Here is a tiny trained network, its code and every weight. The questions are about switching its units off for an input and a class, where a switched-off unit gives its printed mean instead of its output.

import numpy as np


def w(rows, s, z=0):
    codes = np.array(rows[::2]) - 128.0
    scale = np.full(codes.shape[1], s)
    scale[-1] = z or s
    return codes * scale


def norm(h):
    return h / np.sqrt((h * h).mean(-1, keepdims=True) + 1e-5)


def f(y):
    return y / 2 * (1 + np.tanh(0.7978845608 * (y + 0.044715 * y**3)))


def log_softmax(a):
    a = a - a.max(-1, keepdims=True)
    return a - np.log(np.exp(a).sum(-1, keepdims=True))


def net(x, mask):
    res = np.array(x, float).reshape(1, 3) / 4 @ E
    u = 0
    for l in range(3):
        y = f(norm(res) @ A[l][:, :-1].T + A[l][:, -1])
        res = res + np.where(mask[u : u + 7], y, B[l][:, -1]) @ B[l][:, :-1]
        u += 7
    return log_softmax(norm(res)[-1] @ U[:, :-1].T + U[:, -1])


A, B = {}, {}
E = w([
[211,2,77,161,92,98,7],'x0',
[99,226,76,190,62,171,52],'x1',
[58,24,254,110,216,164,115],'x2',
],0.0063)
A[0] = w([
[137,199,45,52,138,167,140,40],'0.n1',
[130,210,220,99,137,196,129,99],'0.n2',
[165,160,133,227,98,146,100,86],'0.n3',
[117,214,156,61,116,190,179,71],'0.n4',
[99,58,159,57,174,125,127,200],'0.n5',
[253,133,132,108,70,43,51,248],'0.n6',
[50,237,68,182,180,186,2,2],'0.n7',
],0.0069,0.0026)
B[0] = w([
[127,170,154,101,221,89,172,171],'0.n1',
[124,133,110,97,81,142,108,182],'0.n2',
[121,60,94,129,133,137,149,172],'0.n3',
[156,55,86,98,167,131,61,195],'0.n4',
[122,230,172,135,88,69,101,223],'0.n5',
[117,142,164,99,205,122,130,254],'0.n6',
[128,84,33,124,2,87,181,230],'0.n7',
],0.0096,0.0054)
A[1] = w([
[92,72,131,186,158,65,101,188],'1.n1',
[179,133,222,46,142,59,203,137],'1.n2',
[78,119,127,131,129,84,169,43],'1.n3',
[103,153,185,184,36,215,107,114],'1.n4',
[129,231,122,61,106,94,76,44],'1.n5',
[163,238,30,153,115,168,144,8],'1.n6',
[16,191,119,80,136,213,254,216],'1.n7',
],0.0077,0.0017)
B[1] = w([
[136,158,71,24,64,197,111,164],'1.n1',
[168,98,50,167,2,141,141,254],'1.n2',
[126,63,120,101,130,104,145,135],'1.n3',
[162,74,228,190,79,70,219,145],'1.n4',
[120,86,115,207,167,96,61,179],'1.n5',
[171,71,243,151,143,155,156,193],'1.n6',
[191,97,97,68,141,185,47,213],'1.n7',
],0.0082,0.0067)
A[2] = w([
[84,147,232,112,110,154,100,91],'2.n1',
[188,124,179,95,95,153,116,175],'2.n2',
[85,91,74,8,119,139,183,254],'2.n3',
[156,120,93,52,168,143,63,135],'2.n4',
[185,161,125,83,148,115,39,182],'2.n5',
[196,174,104,138,207,65,150,73],'2.n6',
[149,129,184,200,108,141,80,94],'2.n7',
],0.012,0.002)
B[2] = w([
[34,89,63,83,136,109,203,172],'2.n1',
[155,130,32,64,132,149,166,222],'2.n2',
[143,175,181,226,108,78,93,250],'2.n3',
[116,184,166,193,134,254,115,254],'2.n4',
[23,181,153,171,177,151,100,249],'2.n5',
[19,47,150,46,123,56,227,182],'2.n6',
[98,115,161,167,253,104,170,164],'2.n7',
],0.0087,0.0077)
U = w([
[110,184,131,158,142,251,81,170],'0',
[215,97,73,109,48,97,127,249],'1',
[31,61,115,65,156,102,224,160],'2',
[107,154,161,200,130,107,124,155],'3',
[210,106,187,77,180,136,116,9],'4',
[196,98,132,36,177,168,134,3],'5',
],0.013,0.0042)

Each question gives the input, the list of numbers given to net, and the class t.
The units are the neurons (one row each of A and B). Each row of codes is followed by its name. A weight is (code - 128) times the scale printed after its matrix; where a second scale follows, it is the last column's (A, B and U).
mask holds one flag per neuron, layer by layer. A switched-off neuron (its flag False) gives its mean, the last column of its row in B, instead of its output. The means were averaged over made-up inputs and are rounded, as every weight is.
A unit's drop is (log p(t) with every unit on - log p(t) with that unit switched off) / (log p(t) with every unit on - log p(t) with every unit switched off).
The circuit of an input: a set's keep is (log p(t) with only the set's units on - log p(t) with every unit switched off) / (log p(t) with every unit on - log p(t) with every unit switched off). Starting from the 12 units with the biggest drops (on a tie, the unit counted first), units are removed one at a time, each time the one whose removal leaves the highest keep (on an exact tie, the one counted first), for as long as the keep stays at least 0.8.
units of the circuit, in order: the units of the circuit, biggest drop first
most important unit: the unit with the biggest drop
top k neurons: the k neurons with the biggest drops, biggest first
k most important neurons of layer l: the k neurons of layer l with the biggest drops, biggest first
drop of u: that unit's drop, to one decimal
input [-3,3,-2], class 3: top 4 neurons => [0.n7 1.n2 2.n3 0.n1]
input [1,8,-6], class 1: most important unit => 0.n7
input [5,-5,-1], class 0: top 2 neurons => [0.n7 1.n1]
input [-6,8,-1], class 1: units of the circuit, in order => [0.n7 2.n5]
input [5,7,3], class 1: top 2 neurons => [0.n7 2.n5]
input [2,3,-1], class 3: top 4 neurons => [2.n3 1.n2 0.n6 2.n2]
input [3,3,4], class 2: 2 most important neurons of layer 1 => [1.n4 1.n2]
input [5,4,-7], class 2: top 2 neurons => [0.n6 1.n2]
input [-6,-4,-6], class 0: units of the circuit, in order => [1.n7 2.n4]
input [5,-8,8], class 1: top 2 neurons => [1.n2 1.n1]
input [-5,-2,-6], class 2: units of the circuit, in order => [2.n6 0.n1]
input [1,-1,2], class 3: 3 most important neurons of layer 1 => [1.n5 1.n6 1.n2]
input [-6,8,3], class 1: top 3 neurons => [0.n7 0.n6 2.n5]
input [4,4,-5], class 2: top 2 neurons => [0.n6 1.n2]
input [-8,-5,2], class 0: most important unit => 1.n7
input [1,2,-3], class 3: top 4 neurons => [0.n3 0.n5 2.n3 1.n2]
input [1,7,-8], class 2: 3 most important neurons of layer 1 => [1.n2 1.n1 1.n6]
input [4,0,-4], class 0: top 2 neurons => [2.n4 0.n5]
input [1,-5,-6], class 2: top 3 neurons => [2.n6 0.n7 0.n6]
input [0,8,6], class 1: units of the circuit, in order => [0.n7]
input [-1,5,-8], class 2: drop of 1.n2 => 0.7
input [-3,3,6], class 2: drop of 1.n4 => 0.9
